Below are the code and all the weights of a small trained network. Each question names an input and a class and asks about switching units off, where a switched-off unit gives its printed mean instead of its output.

import numpy as np


def w(rows, s, z=0):
    codes = np.array(rows[::2]) - 128.0
    scale = np.full(codes.shape[1], s)
    scale[-1] = z or s
    return codes * scale


def f(y):
    return np.maximum(y, 0)


def log_softmax(a):
    a = a - a.max(-1, keepdims=True)
    return a - np.log(np.exp(a).sum(-1, keepdims=True))


def net(x, mask):
    res = np.array(x, float).reshape(1, 6) / 4 @ E
    y = f(res @ A[0][:, :-1].T + A[0][:, -1])
    res = res + np.where(mask, y, B[0][:, -1]) @ B[0][:, :-1]
    return log_softmax(res[-1] @ U[:, :-1].T + U[:, -1])


A, B = {}, {}
E = w([
[200,4,124,132,101,175],'x0',
[132,88,182,191,211,60],'x1',
[161,97,30,151,95,58],'x2',
[186,152,60,220,168,110],'x3',
[3,52,68,241,165,218],'x4',
[69,148,167,195,15,186],'x5',
],0.0075)
A[0] = w([
[127,127,108,54,73,140,113],'n1',
[170,80,128,147,139,180,105],'n2',
[149,108,43,10,150,135,70],'n3',
[130,137,127,57,77,157,138],'n4',
[228,129,78,144,61,107,72],'n5',
[148,142,152,132,132,137,47],'n6',
[156,120,167,81,162,136,39],'n7',
[159,99,182,76,135,131,247],'n8',
[189,61,142,156,146,217,216],'n9',
[158,100,184,76,160,119,116],'n10',
[96,225,96,205,176,200,84],'n11',
[100,141,166,125,82,125,58],'n12',
[128,125,77,67,144,134,38],'n13',
[135,110,189,128,120,124,184],'n14',
[136,134,250,148,38,121,116],'n15',
[113,149,93,127,88,148,123],'n16',
[163,137,110,99,132,140,200],'n17',
[221,137,111,132,50,113,201],'n18',
[115,100,144,111,141,102,95],'n19',
[132,119,156,101,137,122,6],'n20',
[150,100,182,75,148,121,95],'n21',
[167,81,123,148,132,153,4],'n22',
[176,152,112,136,90,120,35],'n23',
[172,100,55,166,156,38,143],'n24',
[155,100,131,121,147,79,112],'n25',
],0.016,0.0024)
B[0] = w([
[85,188,141,121,102,83,213],'n1',
[153,98,101,148,173,105,182],'n2',
[138,48,138,56,34,129,236],'n3',
[66,137,164,119,121,128,217],'n4',
[253,200,146,140,90,122,225],'n5',
[137,134,138,125,127,124,142],'n6',
[103,162,155,140,131,140,187],'n7',
[101,157,134,160,93,71,220],'n8',
[115,97,47,183,175,87,219],'n9',
[115,204,140,176,115,55,210],'n10',
[58,98,150,175,23,95,215],'n11',
[119,117,169,98,155,178,173],'n12',
[139,77,139,112,85,131,175],'n13',
[109,168,109,122,96,179,176],'n14',
[84,124,209,51,34,209,230],'n15',
[110,165,130,155,128,86,171],'n16',
[118,140,118,113,104,142,180],'n17',
[215,145,139,130,46,151,234],'n18',
[128,182,95,124,121,159,157],'n19',
[118,132,147,141,138,133,154],'n20',
[105,153,158,161,125,125,203],'n21',
[147,154,90,102,159,123,167],'n22',
[152,110,119,120,99,169,172],'n23',
[77,204,143,11,211,99,253],'n24',
[115,167,118,112,160,119,188],'n25',
],0.026,0.013)
U = w([
[149,92,178,120,168,160,6],'0',
[121,90,64,66,113,81,76],'1',
[112,111,58,223,131,129,41],'2',
[223,133,100,93,25,140,208],'3',
[190,85,207,140,191,175,14],'4',
[73,216,198,130,64,130,225],'5',
[145,150,183,115,118,255,68],'6',
[183,194,74,103,189,107,177],'7',
],0.0084,0.0023)

Each question gives the input, the list of numbers given to net, and the class t.
The units are the neurons (one row each of A and B). Each row of codes is followed by its name. A weight is (code - 128) times the scale printed after its matrix; where a second scale follows, it is the last column's (A, B and U).
mask holds one flag per neuron, in row order. A switched-off neuron (its flag False) gives its mean, the last column of its row in B, instead of its output. The means were averaged over made-up inputs and are rounded, as every weight is.
A unit's drop is (log p(t) with every unit on - log p(t) with that unit switched off) / (log p(t) with every unit on - log p(t) with every unit switched off).
most important unit: the unit with the biggest drop
top k neurons: the k neurons with the biggest drops, biggest first
drop when u is switched off: that unit's drop, to one decimal
input [0,5,4,8,-4,2], class 7: top neuron => [n24]
input [1,-1,0,7,5,-1], class 2: top 2 neurons => [n11 n3]
input [2,-6,5,6,5,-6], class 1: top 2 neurons => [n24 n3]
input [-2,-1,5,4,0,-8], class 7: top 2 neurons => [n24 n15]
input [2,-4,3,6,4,-6], class 1: top 2 neurons => [n3 n24]
input [-7,6,-1,-5,-4,8], class 6: top 2 neurons => [n12 n1]
input [6,4,7,-5,0,-7], class 7: top 2 neurons => [n24 n15]
input [6,-6,-6,4,-5,-7], class 3: top 2 neurons => [n3 n18]
input [0,-2,2,5,4,6], class 2: top 2 neurons => [n15 n24]
input [0,2,5,0,-5,-2], class 3: top 2 neurons => [n18 n5]
input [3,6,-7,5,6,8], class 2: drop when n9 is switched off => 0.3
input [0,-1,5,-2,1,1], class 3: drop when n10 is switched off => 0.2
input [1,3,-3,6,-2,0], class 7: drop when n15 is switched off => 0.2
input [6,2,-5,-4,7,5], class 2: most important unit => n9
